Below are the code and all the weights of a small trained network. Each question names an input and a class and asks about switching units off, where a switched-off unit gives its printed mean instead of its output.

import numpy as np


def w(rows, s, z=0):
    codes = np.array(rows[::2]) - 128.0
    scale = np.full(codes.shape[1], s)
    scale[-1] = z or s
    return codes * scale


def f(y):
    return np.maximum(y, 0)


def log_softmax(a):
    a = a - a.max(-1, keepdims=True)
    return a - np.log(np.exp(a).sum(-1, keepdims=True))


def net(x, mask):
    res = np.array(x, float).reshape(1, 8) / 4 @ E
    y = f(res @ A[0][:, :-1].T + A[0][:, -1])
    res = res + np.where(mask, y, B[0][:, -1]) @ B[0][:, :-1]
    return log_softmax(res[-1] @ U[:, :-1].T + U[:, -1])


A, B = {}, {}
E = w([
[1,43,73,192,101,56,172],'x0',
[145,100,143,143,118,126,138],'x1',
[140,252,89,165,69,134,212],'x2',
[70,85,132,71,140,177,172],'x3',
[134,123,105,124,153,145,133],'x4',
[147,100,133,142,132,133,142],'x5',
[49,196,177,189,219,168,134],'x6',
[149,87,144,139,127,140,157],'x7',
],0.0068)
A[0] = w([
[133,61,158,109,181,90,83,78],'neuron 0',
[110,143,188,200,200,130,114,155],'neuron 1',
[147,177,78,157,119,137,200,88],'neuron 2',
[114,171,131,1,128,116,101,255],'neuron 3',
[129,62,178,98,179,94,43,86],'neuron 4',
[185,149,172,109,142,188,100,40],'neuron 5',
[74,156,190,204,202,160,143,142],'neuron 6',
[94,153,109,104,92,53,121,248],'neuron 7',
[124,44,89,100,88,112,165,210],'neuron 8',
[175,86,111,109,84,85,137,164],'neuron 9',
[200,128,124,70,167,165,185,150],'neuron 10',
[69,90,77,174,129,41,133,73],'neuron 11',
[95,83,115,89,206,100,23,50],'neuron 12',
[25,105,63,149,130,96,143,176],'neuron 13',
[110,73,40,165,115,124,178,89],'neuron 14',
[177,69,136,134,198,114,118,122],'neuron 15',
[68,127,76,103,91,87,118,127],'neuron 16',
[158,109,81,79,106,78,114,119],'neuron 17',
],0.0077,0.0015)
B[0] = w([
[88,117,72,144,54,161,143,227],'neuron 0',
[125,136,100,48,133,84,195,228],'neuron 1',
[59,163,82,83,51,176,172,211],'neuron 2',
[144,80,148,184,188,130,89,224],'neuron 3',
[59,138,61,114,91,188,169,253],'neuron 4',
[127,157,178,179,90,139,60,225],'neuron 5',
[175,132,172,2,151,34,150,247],'neuron 6',
[201,109,113,139,145,112,126,206],'neuron 7',
[105,98,161,124,193,123,149,248],'neuron 8',
[173,123,106,93,164,56,211,228],'neuron 9',
[142,182,172,173,118,92,76,217],'neuron 10',
[171,131,209,176,119,169,73,240],'neuron 11',
[97,95,99,85,69,162,162,239],'neuron 12',
[146,53,205,149,141,154,108,250],'neuron 13',
[158,160,173,173,115,123,77,215],'neuron 14',
[89,149,69,134,108,127,119,206],'neuron 15',
[159,113,176,141,137,114,115,200],'neuron 16',
[136,126,124,107,142,14,159,210],'neuron 17',
],0.0057,0.0048)
U = w([
[185,113,151,2,208,13,153,121],'0',
[200,105,241,203,170,184,40,83],'1',
[187,104,123,92,219,108,157,186],'2',
[151,114,105,163,186,156,121,248],'3',
[74,141,37,88,25,160,158,6],'4',
],0.0071,0.0022)

Each question gives the input, the list of numbers given to net, and the class t.
The units are the neurons (one row each of A and B). Each row of codes is followed by its name. A weight is (code - 128) times the scale printed after its matrix; where a second scale follows, it is the last column's (A, B and U).
mask holds one flag per neuron, in row order. A switched-off neuron (its flag False) gives its mean, the last column of its row in B, instead of its output. The means were averaged over made-up inputs and are rounded, as every weight is.
A unit's drop is (log p(t) with every unit on - log p(t) with that unit switched off) / (log p(t) with every unit on - log p(t) with every unit switched off).
The circuit of an input: a set's keep is (log p(t) with only the set's units on - log p(t) with every unit switched off) / (log p(t) with every unit on - log p(t) with every unit switched off). Starting from the 12 units with the biggest drops (on a tie, the unit counted first), units are removed one at a time, each time the one whose removal leaves the highest keep (on an exact tie, the one counted first), for as long as the keep stays at least 0.8.
units of the circuit, in order: the units of the circuit, biggest drop first
top k neurons: the k neurons with the biggest drops, biggest first
drop when u is switched off: that unit's drop, to one decimal
input [-8,5,-1,7,4,0,-7,1], class 1: units of the circuit, in order -> [neuron 5; neuron 10]
input [-1,5,-2,-6,-3,6,6,3], class 0: top neuron -> [neuron 6]
input [-4,-1,-1,-8,1,3,4,1], class 0: units of the circuit, in order -> [neuron 1; neuron 6]
input [5,-2,-7,-6,8,-6,-6,2], class 4: top 4 neurons -> [neuron 4; neuron 0; neuron 12; neuron 6]
input [7,0,3,8,0,-1,4,-5], class 1: units of the circuit, in order -> [neuron 13; neuron 11]
input [7,1,4,4,-6,0,-8,6], class 0: units of the circuit, in order -> [neuron 9; neuron 8]
input [7,-8,3,-6,-4,-6,-8,2], class 0: units of the circuit, in order -> [neuron 9; neuron 17]
input [7,3,-2,-3,1,-5,1,-6], class 1: units of the circuit, in order -> [neuron 11; neuron 13]
input [-8,-7,3,5,4,8,-7,3], class 1: units of the circuit, in order -> [neuron 10; neuron 5]
input [2,-4,-6,0,6,-4,3,-6], class 4: units of the circuit, in order -> [neuron 12; neuron 4]
input [-8,-5,2,-3,-4,-3,8,-8], class 0: top 2 neurons -> [neuron 6; neuron 1]
input [-8,-3,-5,0,-5,-8,-4,-7], class 1: top 2 neurons -> [neuron 3; neuron 5]
input [8,5,-4,4,-3,3,-1,3], class 1: top 3 neurons -> [neuron 11; neuron 13; neuron 14]
input [5,-7,4,-5,2,0,-7,-3], class 0: top 2 neurons -> [neuron 17; neuron 9]
input [8,-4,-6,7,2,6,-7,1], class 1: top neuron -> [neuron 11]
input [-4,-2,-7,0,3,3,7,-7], class 0: top 3 neurons -> [neuron 6; neuron 1; neuron 2]
input [6,-5,1,7,-8,5,7,3], class 0: drop when neuron 11 is switched off -> -0.2
input [-1,-7,-8,6,5,-7,5,1], class 4: drop when neuron 0 is switched off -> 0.2
input [-7,-3,-1,4,-5,-6,-3,4], class 1: drop when neuron 15 is switched off -> 0.0
input [5,-5,-1,8,5,0,2,0], class 1: top neuron -> [neuron 13]
